Below are the code and all the weights of a small trained network. Each question names an input and a class and asks about switching units off, where a switched-off unit gives its printed mean instead of its output.

import numpy as np


def w(rows, s, z=0):
    codes = np.array(rows[::2]) - 128.0
    scale = np.full(codes.shape[1], s)
    scale[-1] = z or s
    return codes * scale


def f(y):
    return y / 2 * (1 + np.tanh(0.7978845608 * (y + 0.044715 * y**3)))


def log_softmax(a):
    a = a - a.max(-1, keepdims=True)
    return a - np.log(np.exp(a).sum(-1, keepdims=True))


def net(x, mask):
    res = np.array(x, float).reshape(1, 3) / 4 @ E
    y = f(res @ A[0][:, :-1].T + A[0][:, -1])
    res = res + np.where(mask, y, B[0][:, -1]) @ B[0][:, :-1]
    return log_softmax(res[-1] @ U[:, :-1].T + U[:, -1])


A, B = {}, {}
E = w([
[255,78,190,234],'x0',
[70,191,90,242],'x1',
[150,31,13,156],'x2',
],0.0075)
A[0] = w([
[186,113,222,179,119],'N1',
[39,186,63,100,137],'N2',
[156,65,29,128,139],'N3',
[146,211,235,96,143],'N4',
[162,102,170,175,114],'N5',
[148,140,88,137,254],'N6',
[201,70,112,179,122],'N7',
[178,69,177,26,109],'N8',
[138,59,33,133,112],'N9',
[64,141,77,42,125],'N10',
[166,140,152,238,113],'N11',
[67,218,111,254,115],'N12',
[162,99,169,171,109],'N13',
],0.0092,0.0088)
B[0] = w([
[92,104,147,47,212],'N1',
[122,54,189,83,231],'N2',
[144,221,144,45,203],'N3',
[174,198,84,30,236],'N4',
[43,105,188,63,168],'N5',
[217,136,169,163,254],'N6',
[118,131,159,73,193],'N7',
[207,48,14,153,199],'N8',
[79,211,128,2,189],'N9',
[94,67,191,94,219],'N10',
[106,79,127,62,205],'N11',
[197,66,30,77,239],'N12',
[40,82,166,53,163],'N13',
],0.0089,0.0076)
U = w([
[79,79,201,108,118],'0',
[175,88,41,127,124],'1',
[130,248,127,88,113],'2',
[167,158,171,173,254],'3',
[90,142,118,176,41],'4',
[79,170,134,179,39],'5',
[84,160,140,183,42],'6',
],0.016,0.0093)

Each question gives the input, the list of numbers given to net, and the class t.
The units are the neurons (one row each of A and B). Each row of codes is followed by its name. A weight is (code - 128) times the scale printed after its matrix; where a second scale follows, it is the last column's (A, B and U).
mask holds one flag per neuron, in row order. A switched-off neuron (its flag False) gives its mean, the last column of its row in B, instead of its output. The means were averaged over made-up inputs and are rounded, as every weight is.
A unit's drop is (log p(t) with every unit on - log p(t) with that unit switched off) / (log p(t) with every unit on - log p(t) with every unit switched off).
The circuit of an input: a set's keep is (log p(t) with only the set's units on - log p(t) with every unit switched off) / (log p(t) with every unit on - log p(t) with every unit switched off). Starting from the 12 units with the biggest drops (on a tie, the unit counted first), units are removed one at a time, each time the one whose removal leaves the highest keep (on an exact tie, the one counted first), for as long as the keep stays at least 0.8.
units of the circuit, in order: the units of the circuit, biggest drop first
unit that matters most: the unit with the biggest drop
k most important neurons: the k neurons with the biggest drops, biggest first
drop when u is switched off: that unit's drop, to one decimal
input [-1,-3,-3], class 3: 2 most important neurons => N12; N9
input [-5,4,5], class 0: units of the circuit, in order => N2
input [2,-3,5], class 2: units of the circuit, in order => N3; N9
input [-3,1,4], class 2: units of the circuit, in order => N3; N8
input [-6,5,-5], class 0: 2 most important neurons => N2; N10
input [-2,-1,3], class 3: 2 most important neurons => N4; N12
input [-8,-6,-5], class 0: 2 most important neurons => N10; N2
input [6,-5,-7], class 2: 4 most important neurons => N4; N2; N10; N12
input [-7,2,4], class 0: 2 most important neurons => N2; N10
input [5,-2,-7], class 2: 2 most important neurons => N4; N2
input [6,4,7], class 2: 2 most important neurons => N3; N9
input [2,-7,-8], class 2: 2 most important neurons => N4; N12
input [6,-8,-5], class 1: 2 most important neurons => N8; N4
input [6,-2,6], class 0: 3 most important neurons => N4; N13; N5
input [8,-7,3], class 0: 2 most important neurons => N5; N13
input [0,-2,-3], class 3: 3 most important neurons => N9; N12; N3
input [2,2,-2], class 3: most important neuron => N8
input [-1,4,-4], class 1: 3 most important neurons => N12; N3; N9
input [3,-7,0], class 1: drop when N8 is switched off => 1.4
input [-1,2,2], class 3: drop when N1 is switched off => 0.1
input [-8,-5,5], class 0: unit that matters most => N10
input [-3,-8,-4], class 1: drop when N8 is switched off => 0.6
input [2,-2,3], class 3: drop when N12 is switched off => 0.4
